Here is a tiny trained network, its code and every weight. The questions are about switching its units off for an input and a target symbol, where a switched-off unit gives its printed mean instead of its output.

import numpy as np


def w(rows, s, z=0):
    codes = np.array(rows[::2]) - 128.0
    scale = np.full(codes.shape[1], s)
    scale[-1] = z or s
    return codes * scale


def norm(h):
    return h / np.sqrt((h * h).mean(-1, keepdims=True) + 1e-5)


def f(y):
    return y / 2 * (1 + np.tanh(0.7978845608 * (y + 0.044715 * y**3)))


def softmax(a):
    e = np.exp(a - a.max(-1, keepdims=True))
    return e / e.sum(-1, keepdims=True)


def log_softmax(a):
    a = a - a.max(-1, keepdims=True)
    return a - np.log(np.exp(a).sum(-1, keepdims=True))


def net(x, mask):
    ids = ['αβεζηλξπψ'.index(c) for c in x.split()]
    T = len(ids)
    res = E[ids] + P[:T]
    u = 0
    for l in range(2):
        q, k, v = (norm(res) @ M[l].T for M in (Q, K, V))
        z = softmax(np.where(np.tri(T) > 0, q @ k.T / 4**0.5, -1e9)) @ v
        res = res + np.where(mask[u], z, O[l][:, -1]) @ O[l][:, :-1]
        u += 1
        y = f(norm(res) @ A[l][:, :-1].T + A[l][:, -1])
        res = res + np.where(mask[u : u + 8], y, B[l][:, -1]) @ B[l][:, :-1]
        u += 8
    return log_softmax(norm(res)[-1] @ U[:, :-1].T + U[:, -1])


Q, K, V, O, A, B = {}, {}, {}, {}, {}, {}
E = w([
[165,137,100,48,152,183,156,71,102,131,35,192],'α',
[88,142,133,133,169,168,153,158,189,119,162,184],'β',
[149,170,80,152,234,195,146,134,63,99,81,129],'ε',
[83,171,111,99,134,103,143,58,162,23,129,153],'ζ',
[96,223,200,127,186,108,100,154,231,146,6,131],'η',
[89,31,162,160,186,75,180,57,121,170,126,175],'λ',
[181,149,162,231,96,87,137,121,126,203,139,165],'ξ',
[110,155,243,126,103,173,187,74,79,120,189,61],'π',
[180,51,73,176,70,162,99,145,142,95,125,58],'ψ',
],0.0016)
P = w([
[123,129,107,107,108,77,97,169,81,160,190,108],'0',
[128,149,172,122,227,133,190,106,170,11,77,163],'1',
[124,148,194,138,212,175,182,83,178,40,72,153],'2',
[137,122,180,143,188,173,158,51,168,68,77,174],'3',
[96,119,166,183,161,175,154,33,156,81,87,142],'4',
[88,126,154,199,136,180,150,25,184,103,76,138],'5',
[78,110,135,210,126,193,145,6,183,96,56,138],'6',
],0.0013)
Q[0] = w([
[132,180,116,67,128,49,75,192,103,157,103,146],'L0H1',
[167,152,152,61,99,1,89,225,64,184,150,93],'L0H1',
[196,34,50,149,10,104,113,154,122,176,138,117],'L0H1',
[103,98,158,199,146,195,112,91,158,136,97,50],'L0H1',
],0.0038)
K[0] = w([
[208,83,125,165,145,126,164,84,201,20,57,138],'L0H1',
[176,111,97,135,148,180,137,131,202,1,59,109],'L0H1',
[115,163,68,29,173,129,113,142,166,62,75,196],'L0H1',
[130,100,53,131,48,51,56,159,33,213,211,93],'L0H1',
],0.003)
V[0] = w([
[126,62,23,152,125,105,87,101,161,32,157,139],'L0H1',
[101,136,203,62,112,121,159,46,162,44,66,49],'L0H1',
[31,185,207,171,191,184,167,115,228,128,103,215],'L0H1',
[147,162,82,2,51,169,100,213,155,135,165,118],'L0H1',
],0.002)
O[0] = w([
[115,149,177,83,6,199,200,148,131,110,109,151,48],'L0H1',
[111,160,161,134,131,196,54,126,98,148,226,186,111],'L0H1',
[139,118,183,31,149,144,38,96,132,192,150,53,249],'L0H1',
[27,141,162,170,84,82,94,124,78,89,13,163,78],'L0H1',
],0.0021,0.0013)
A[0] = w([
[127,100,118,91,143,146,12,111,114,222,161,65,8],'L0N1',
[173,125,141,158,7,18,124,254,159,196,209,71,161],'L0N2',
[75,214,126,208,26,88,218,189,148,126,134,211,62],'L0N3',
[162,116,107,157,78,88,95,117,20,125,68,207,49],'L0N4',
[142,135,104,52,170,142,100,117,98,181,163,163,122],'L0N5',
[168,103,91,144,168,116,118,102,98,105,221,117,153],'L0N6',
[156,163,60,119,178,65,106,252,106,99,115,64,29],'L0N7',
[107,63,170,4,98,155,67,83,132,165,221,182,13],'L0N8',
],0.0024,0.0017)
B[0] = w([
[153,111,49,60,131,126,128,95,130,40,104,118,66],'L0N1',
[156,167,207,142,218,114,177,117,194,59,112,204,11],'L0N2',
[211,105,71,63,142,203,170,2,109,82,87,135,67],'L0N3',
[58,89,139,129,134,105,136,92,177,203,91,95,2],'L0N4',
[70,142,146,153,131,128,177,101,165,88,96,153,124],'L0N5',
[135,157,149,183,113,190,144,122,188,119,141,165,173],'L0N6',
[129,94,96,168,129,151,102,158,87,90,141,55,3],'L0N7',
[115,97,75,198,196,92,199,144,91,72,88,70,96],'L0N8',
],0.0022,0.0008)
Q[1] = w([
[153,122,174,94,117,51,185,216,86,111,148,219],'L1H1',
[177,91,178,202,133,193,148,3,176,133,102,61],'L1H1',
[192,77,249,179,193,163,147,20,203,130,124,116],'L1H1',
[133,156,180,73,236,131,163,69,153,43,41,188],'L1H1',
],0.0037)
K[1] = w([
[130,189,217,58,176,146,115,166,203,60,145,148],'L1H1',
[104,73,103,165,10,156,79,92,89,175,101,49],'L1H1',
[141,84,136,192,4,197,93,103,109,127,138,35],'L1H1',
[186,86,195,232,95,158,125,49,166,159,154,103],'L1H1',
],0.0039)
V[1] = w([
[115,71,88,122,100,164,98,175,127,43,118,66],'L1H1',
[108,251,139,62,181,162,96,106,152,104,151,120],'L1H1',
[215,181,81,146,113,120,71,189,201,174,149,127],'L1H1',
[63,89,79,130,213,86,88,109,173,147,109,167],'L1H1',
],0.0029)
O[1] = w([
[57,91,128,134,163,127,58,59,117,79,102,207,48],'L1H1',
[213,178,48,156,62,84,116,108,89,158,119,137,242],'L1H1',
[205,140,251,158,94,121,164,60,137,100,119,133,4],'L1H1',
[132,101,115,119,50,96,176,181,233,99,154,202,202],'L1H1',
],0.0028,0.0019)
A[1] = w([
[99,146,160,118,197,193,155,203,98,212,89,89,15],'L1N1',
[144,187,132,169,139,46,115,58,83,100,42,101,133],'L1N2',
[218,185,106,165,145,96,120,216,150,131,122,97,37],'L1N3',
[156,78,188,251,153,132,147,193,70,122,190,154,13],'L1N4',
[128,154,96,143,123,101,104,189,55,164,162,53,17],'L1N5',
[104,95,82,175,237,63,191,180,176,108,138,42,11],'L1N6',
[91,111,107,24,122,113,138,200,92,69,162,55,67],'L1N7',
[167,155,175,131,189,121,66,67,154,171,173,119,56],'L1N8',
],0.0033,0.0012)
B[1] = w([
[67,77,107,186,157,149,190,156,116,139,101,96,160],'L1N1',
[173,98,173,162,69,107,106,73,70,196,77,112,196],'L1N2',
[19,127,111,110,73,167,83,137,140,177,145,104,252],'L1N3',
[87,225,136,180,153,164,143,128,153,140,50,147,93],'L1N4',
[175,175,179,123,108,98,152,127,223,153,135,113,105],'L1N5',
[196,124,150,120,153,100,50,129,46,165,211,104,222],'L1N6',
[157,63,114,2,126,207,87,95,142,115,149,60,103],'L1N7',
[96,109,165,60,95,175,104,107,104,32,140,99,198],'L1N8',
],0.0027,0.0012)
U = w([
[143,121,19,88,83,123,254,127,71,106,47,198,78],'α',
[53,90,86,103,169,162,148,244,224,131,245,172,100],'β',
[102,192,71,133,165,221,44,98,7,203,173,69,161],'ε',
[219,128,94,42,48,72,27,77,135,63,205,174,194],'ζ',
[46,62,171,36,78,42,45,185,178,195,32,44,57],'η',
[210,48,148,196,231,16,154,166,112,175,153,131,5],'λ',
[123,232,182,239,41,60,117,134,176,173,59,214,152],'ξ',
[224,148,239,123,111,182,245,122,162,140,178,30,115],'π',
[79,38,218,170,184,195,102,74,97,6,60,190,193],'ψ',
],0.0047,0.0018)

Each question gives the input, a string of symbols that net reads in full, and the target symbol t.
The units are the heads (4 rows each of Q, K, V and O) and the neurons (one row each of A and B). Each row of codes is followed by its name. A weight is (code - 128) times the scale printed after its matrix; where a second scale follows, it is the last column's (O, A, B and U).
mask holds one flag per unit, layer by layer, with each layer's heads first. A switched-off unit (its flag False) gives its mean, the last column of its rows in O or B, instead of its output. The means were averaged over made-up inputs and are rounded, as every weight is.
A unit's drop is (log p(t) with every unit on - log p(t) with that unit switched off) / (log p(t) with every unit on - log p(t) with every unit switched off).
The circuit of an input: a set's keep is (log p(t) with only the set's units on - log p(t) with every unit switched off) / (log p(t) with every unit on - log p(t) with every unit switched off). Starting from the 12 units with the biggest drops (on a tie, the unit counted first), units are removed one at a time, each time the one whose removal leaves the highest keep (on an exact tie, the one counted first), for as long as the keep stays at least 0.8.
circuit, biggest first: the units of the circuit, biggest drop first
unit that matters most: the unit with the biggest drop
top k neurons: the k neurons with the biggest drops, biggest first
k most important neurons of layer l: the k neurons of layer l with the biggest drops, biggest first
drop when u is switched off: that unit's drop, to one decimal
input λ β β, target π: unit that matters most -> L0H1
input ψ ζ ζ λ ζ ξ, target α: circuit, biggest first -> (L0H1; L0N3)
input π η π ζ β π, target ξ: 3 most important neurons of layer 1 -> (L1N5; L1N4; L1N7)
input ζ π ξ, target ε: circuit, biggest first -> (L1H1; L0H1)
input ζ ψ η ξ ζ ζ, target ε: top 2 neurons -> (L0N3; L0N8)
input λ λ π η, target ε: circuit, biggest first -> (L1H1; L0N2)
input ξ α ζ ε ζ π ξ, target λ: circuit, biggest first -> (L0H1; L1N6)
input ζ β ζ, target ε: circuit, biggest first -> (L0H1; L1H1)
input π η λ ξ η ζ, target ξ: circuit, biggest first -> (L0H1; L1H1; L1N7)
input λ ε ξ λ η, target π: circuit, biggest first -> (L1H1; L0H1)
input λ ζ α, target π: circuit, biggest first -> (L0H1; L1H1)
input π ε ζ λ, target ξ: top 3 neurons -> (L1N4; L0N6; L0N2)
input η π ε η, target ζ: top 2 neurons -> (L1N8; L0N1)
input ζ ζ λ η, target β: circuit, biggest first -> (L1N2; L0H1)
input ψ η ξ β ζ ζ, target α: top 3 neurons -> (L0N2; L0N3; L1N8)
input π ψ ζ β β, target ξ: circuit, biggest first -> (L0H1; L1N4)
input β η λ ζ ζ, target η: circuit, biggest first -> (L0H1)
input ξ η λ ε, target λ: top 3 neurons -> (L1N6; L0N2; L1N8)
input η β π π λ, target ζ: circuit, biggest first -> (L0H1; L1N8)
input α λ ψ ζ λ, target ψ: top neuron -> (L0N5)
input ζ π η ζ λ, target ε: top 2 neurons -> (L1N6; L0N8)
input ζ λ λ ψ ε ε, target ψ: drop when L0N3 is switched off -> 0.0
input β ε ε λ ζ β λ, target β: drop when L1H1 is switched off -> 2.3
input ψ π β ζ α ζ ψ, target α: drop when L1N6 is switched off -> 0.1
input ζ π ζ α ψ β, target ψ: drop when L1H1 is switched off -> 0.7
